Below are the code and all the weights of a small trained network. Each question names an input and a class and asks about switching units off, where a switched-off unit gives its printed mean instead of its output.

import numpy as np


def w(rows, s, z=0):
    codes = np.array(rows[::2]) - 128.0
    scale = np.full(codes.shape[1], s)
    scale[-1] = z or s
    return codes * scale


def norm(h):
    return h / np.sqrt((h * h).mean(-1, keepdims=True) + 1e-5)


def f(y):
    return y / 2 * (1 + np.tanh(0.7978845608 * (y + 0.044715 * y**3)))


def log_softmax(a):
    a = a - a.max(-1, keepdims=True)
    return a - np.log(np.exp(a).sum(-1, keepdims=True))


def net(x, mask):
    res = np.array(x, float).reshape(1, 4) / 4 @ E
    u = 0
    for l in range(2):
        y = f(norm(res) @ A[l][:, :-1].T + A[l][:, -1])
        res = res + np.where(mask[u : u + 16], y, B[l][:, -1]) @ B[l][:, :-1]
        u += 16
    return log_softmax(norm(res)[-1] @ U[:, :-1].T + U[:, -1])


A, B = {}, {}
E = w([
[140,145,134,2],'x0',
[58,113,11,112],'x1',
[116,249,111,136],'x2',
[128,128,127,128],'x3',
],0.0068)
A[0] = w([
[143,137,93,143,87],'0.n0',
[121,255,97,157,166],'0.n1',
[75,123,64,84,43],'0.n2',
[74,121,100,78,94],'0.n3',
[130,115,80,163,78],'0.n4',
[139,37,129,97,2],'0.n5',
[82,92,34,190,63],'0.n6',
[68,107,54,199,79],'0.n7',
[93,123,172,104,110],'0.n8',
[87,112,12,131,152],'0.n9',
[90,64,96,162,67],'0.n10',
[120,162,88,164,95],'0.n11',
[151,128,115,129,128],'0.n12',
[146,121,201,217,120],'0.n13',
[200,137,134,97,116],'0.n14',
[140,122,155,164,75],'0.n15',
],0.0098,0.0082)
B[0] = w([
[79,171,111,126,112],'0.n0',
[122,201,167,171,254],'0.n1',
[175,152,71,132,135],'0.n2',
[171,139,115,135,137],'0.n3',
[101,135,155,119,122],'0.n4',
[85,239,144,161,125],'0.n5',
[122,90,255,137,167],'0.n6',
[120,127,193,138,171],'0.n7',
[132,119,139,127,127],'0.n8',
[58,122,111,127,213],'0.n9',
[140,76,152,130,137],'0.n10',
[120,155,122,161,136],'0.n11',
[126,127,128,128,128],'0.n12',
[153,120,27,140,201],'0.n13',
[96,107,160,129,153],'0.n14',
[106,145,49,110,119],'0.n15',
],0.0086,0.0061)
A[1] = w([
[153,84,162,102,4],'1.n0',
[125,129,132,126,129],'1.n1',
[115,179,26,84,51],'1.n2',
[160,186,69,162,32],'1.n3',
[133,42,132,179,131],'1.n4',
[70,96,86,100,104],'1.n5',
[178,198,87,161,36],'1.n6',
[174,76,3,146,71],'1.n7',
[118,161,59,140,133],'1.n8',
[141,58,115,51,137],'1.n9',
[90,94,55,80,24],'1.n10',
[133,146,218,93,85],'1.n11',
[170,121,124,127,53],'1.n12',
[117,220,157,79,114],'1.n13',
[184,113,148,127,63],'1.n14',
[166,146,181,150,175],'1.n15',
],0.014,0.0048)
B[1] = w([
[100,163,176,119,154],'1.n0',
[129,129,122,128,130],'1.n1',
[55,24,211,117,172],'1.n2',
[150,20,209,136,178],'1.n3',
[113,119,61,2,234],'1.n4',
[200,92,140,165,158],'1.n5',
[179,28,171,150,196],'1.n6',
[152,227,27,110,204],'1.n7',
[130,150,232,82,175],'1.n8',
[156,189,214,225,240],'1.n9',
[220,85,93,197,154],'1.n10',
[112,181,72,73,223],'1.n11',
[65,155,135,126,119],'1.n12',
[104,36,19,86,253],'1.n13',
[50,176,132,121,148],'1.n14',
[177,122,89,119,241],'1.n15',
],0.0086,0.0053)
U = w([
[173,161,19,55,164],'0',
[219,103,157,207,232],'1',
[55,24,141,75,66],'2',
[37,206,139,197,133],'3',
[147,251,213,98,5],'4',
],0.024,0.003)

Each question gives the input, the list of numbers given to net, and the class t.
The units are the neurons (one row each of A and B). Each row of codes is followed by its name. A weight is (code - 128) times the scale printed after its matrix; where a second scale follows, it is the last column's (A, B and U).
mask holds one flag per neuron, layer by layer. A switched-off neuron (its flag False) gives its mean, the last column of its row in B, instead of its output. The means were averaged over made-up inputs and are rounded, as every weight is.
A unit's drop is (log p(t) with every unit on - log p(t) with that unit switched off) / (log p(t) with every unit on - log p(t) with every unit switched off).
The circuit of an input: a set's keep is (log p(t) with only the set's units on - log p(t) with every unit switched off) / (log p(t) with every unit on - log p(t) with every unit switched off). Starting from the 12 units with the biggest drops (on a tie, the unit counted first), units are removed one at a time, each time the one whose removal leaves the highest keep (on an exact tie, the one counted first), for as long as the keep stays at least 0.8.
units of the circuit, in order: the units of the circuit, biggest drop first
most important unit: the unit with the biggest drop
top k neurons: the k neurons with the biggest drops, biggest first
k most important neurons of layer l: the k neurons of layer l with the biggest drops, biggest first
drop when u is switched off: that unit's drop, to one decimal
input [8,-5,3,-3], class 0: units of the circuit, in order	1.n13
input [0,0,2,-8], class 1: top 2 neurons	1.n4; 0.n1
input [4,1,-5,6], class 1: top 2 neurons	0.n1; 0.n6
input [7,0,0,7], class 4: units of the circuit, in order	0.n1; 1.n9
input [1,5,-6,4], class 1: top 2 neurons	0.n1; 1.n5
input [1,-6,-1,3], class 4: top 3 neurons	0.n1; 1.n13; 1.n9
input [8,-2,0,1], class 4: top 3 neurons	0.n1; 1.n9; 1.n4
input [1,-4,-1,-1], class 4: top 3 neurons	0.n1; 1.n9; 1.n13
input [6,0,-5,5], class 4: top 2 neurons	0.n13; 0.n9
input [6,-2,0,7], class 4: 2 most important neurons of layer 0	0.n1; 0.n5
input [0,7,6,-6], class 3: top 2 neurons	0.n9; 0.n1
input [7,0,-7,-7], class 4: top 2 neurons	0.n13; 0.n9
input [2,5,0,-2], class 1: 2 most important neurons of layer 1	1.n10; 1.n5
input [-2,0,-5,5], class 0: most important unit	1.n4
input [1,3,-5,3], class 1: top 3 neurons	0.n1; 1.n9; 1.n5
input [-7,-6,-1,-7], class 0: top 2 neurons	1.n7; 0.n1
input [1,-5,1,5], class 0: top 2 neurons	0.n14; 1.n9
input [5,1,-8,0], class 1: 3 most important neurons of layer 0	0.n1; 0.n6; 0.n7
input [0,5,8,-7], class 3: 3 most important neurons of layer 0	0.n1; 0.n13; 0.n9
input [7,7,1,-2], class 2: units of the circuit, in order	1.n2
input [2,-7,-4,-7], class 4: drop when 1.n9 is switched off	0.1
input [-2,7,-1,-8], class 2: drop when 0.n6 is switched off	0.1
input [5,3,0,0], class 1: drop when 0.n1 is switched off	0.3
